Below are the code and all the weights of a small trained network. Each question names an input and a class and asks about switching units off, where a switched-off unit gives its printed mean instead of its output.

import numpy as np


def w(rows, s, z=0):
    codes = np.array(rows[::2]) - 128.0
    scale = np.full(codes.shape[1], s)
    scale[-1] = z or s
    return codes * scale


def f(y):
    return np.maximum(y, 0)


def log_softmax(a):
    a = a - a.max(-1, keepdims=True)
    return a - np.log(np.exp(a).sum(-1, keepdims=True))


def net(x, mask):
    res = np.array(x, float).reshape(1, 4) / 4 @ E
    y = f(res @ A[0][:, :-1].T + A[0][:, -1])
    res = res + np.where(mask, y, B[0][:, -1]) @ B[0][:, :-1]
    return log_softmax(res[-1] @ U[:, :-1].T + U[:, -1])


A, B = {}, {}
E = w([
[127,75,174,44,166,181,56],'x0',
[199,146,169,149,226,60,48],'x1',
[172,250,155,109,133,195,141],'x2',
[145,83,33,137,231,189,156],'x3',
],0.012)
A[0] = w([
[155,186,76,253,116,75,157,127],'neuron 1',
[207,156,142,146,184,70,75,75],'neuron 2',
[82,132,96,97,50,187,206,5],'neuron 3',
[178,174,149,124,121,201,123,70],'neuron 4',
[186,159,105,194,138,74,106,99],'neuron 5',
[107,124,166,111,80,67,131,137],'neuron 6',
[144,97,174,26,166,157,60,209],'neuron 7',
[140,212,169,130,145,185,161,55],'neuron 8',
[105,171,178,97,64,66,92,173],'neuron 9',
[96,37,125,155,115,97,105,73],'neuron 10',
[174,79,4,161,179,185,136,135],'neuron 11',
[112,136,112,137,212,153,153,135],'neuron 12',
],0.013,0.0032)
B[0] = w([
[72,159,43,87,118,164,83,236],'neuron 1',
[111,113,174,146,200,162,197,235],'neuron 2',
[60,70,193,107,191,161,188,224],'neuron 3',
[117,60,119,179,167,78,8,184],'neuron 4',
[99,115,121,79,152,137,203,198],'neuron 5',
[155,150,124,174,101,170,117,198],'neuron 6',
[63,155,59,82,98,164,142,244],'neuron 7',
[126,131,130,185,128,72,69,193],'neuron 8',
[150,167,135,151,102,217,152,234],'neuron 9',
[108,123,95,216,184,86,76,206],'neuron 10',
[167,142,139,165,84,207,124,250],'neuron 11',
[158,165,168,111,97,173,116,188],'neuron 12',
],0.012,0.017)
U = w([
[102,136,181,98,192,140,190,163],'0',
[74,182,31,43,81,139,101,104],'1',
[139,134,102,244,149,83,45,136],'2',
[217,181,159,167,39,185,141,86],'3',
[134,159,95,105,102,132,134,254],'4',
[160,112,186,68,100,55,122,77],'5',
[151,141,138,61,148,57,147,74],'6',
],0.011,0.0065)

Each question gives the input, the list of numbers given to net, and the class t.
The units are the neurons (one row each of A and B). Each row of codes is followed by its name. A weight is (code - 128) times the scale printed after its matrix; where a second scale follows, it is the last column's (A, B and U).
mask holds one flag per neuron, in row order. A switched-off neuron (its flag False) gives its mean, the last column of its row in B, instead of its output. The means were averaged over made-up inputs and are rounded, as every weight is.
A unit's drop is (log p(t) with every unit on - log p(t) with that unit switched off) / (log p(t) with every unit on - log p(t) with every unit switched off).
The circuit of an input: a set's keep is (log p(t) with only the set's units on - log p(t) with every unit switched off) / (log p(t) with every unit on - log p(t) with every unit switched off). Starting from all 12 units, units are removed one at a time, each time the one whose removal leaves the highest keep (on an exact tie, the one counted first), for as long as the keep stays at least 0.8.
circuit, biggest first: the units of the circuit, biggest drop first
unit that matters most: the unit with the biggest drop
k most important neurons: the k neurons with the biggest drops, biggest first
drop when u is switched off: that unit's drop, to one decimal
input [2,-5,1,2], class 0: unit that matters most	neuron 3
input [-7,1,-7,3], class 1: 4 most important neurons	[neuron 1; neuron 4; neuron 5; neuron 8]
input [6,5,-6,0], class 1: 4 most important neurons	[neuron 7; neuron 3; neuron 4; neuron 8]
input [8,4,1,8], class 1: 2 most important neurons	[neuron 7; neuron 9]
input [-3,3,-6,8], class 3: 3 most important neurons	[neuron 11; neuron 12; neuron 4]
input [7,3,0,-8], class 3: 2 most important neurons	[neuron 9; neuron 1]
input [5,-7,0,0], class 0: 2 most important neurons	[neuron 3; neuron 1]
input [-4,5,7,-4], class 2: 3 most important neurons	[neuron 8; neuron 4; neuron 3]
input [-2,-5,3,5], class 0: 3 most important neurons	[neuron 3; neuron 9; neuron 6]
input [6,0,7,8], class 3: 3 most important neurons	[neuron 11; neuron 12; neuron 1]
input [6,2,-7,-7], class 2: 3 most important neurons	[neuron 10; neuron 1; neuron 11]
input [0,6,5,7], class 3: drop when neuron 11 is switched off	2.1
input [-7,-2,4,4], class 1: drop when neuron 1 is switched off	3.4
input [6,3,3,-2], class 1: drop when neuron 7 is switched off	2.6
input [7,6,-1,5], class 1: circuit, biggest first	[neuron 7]
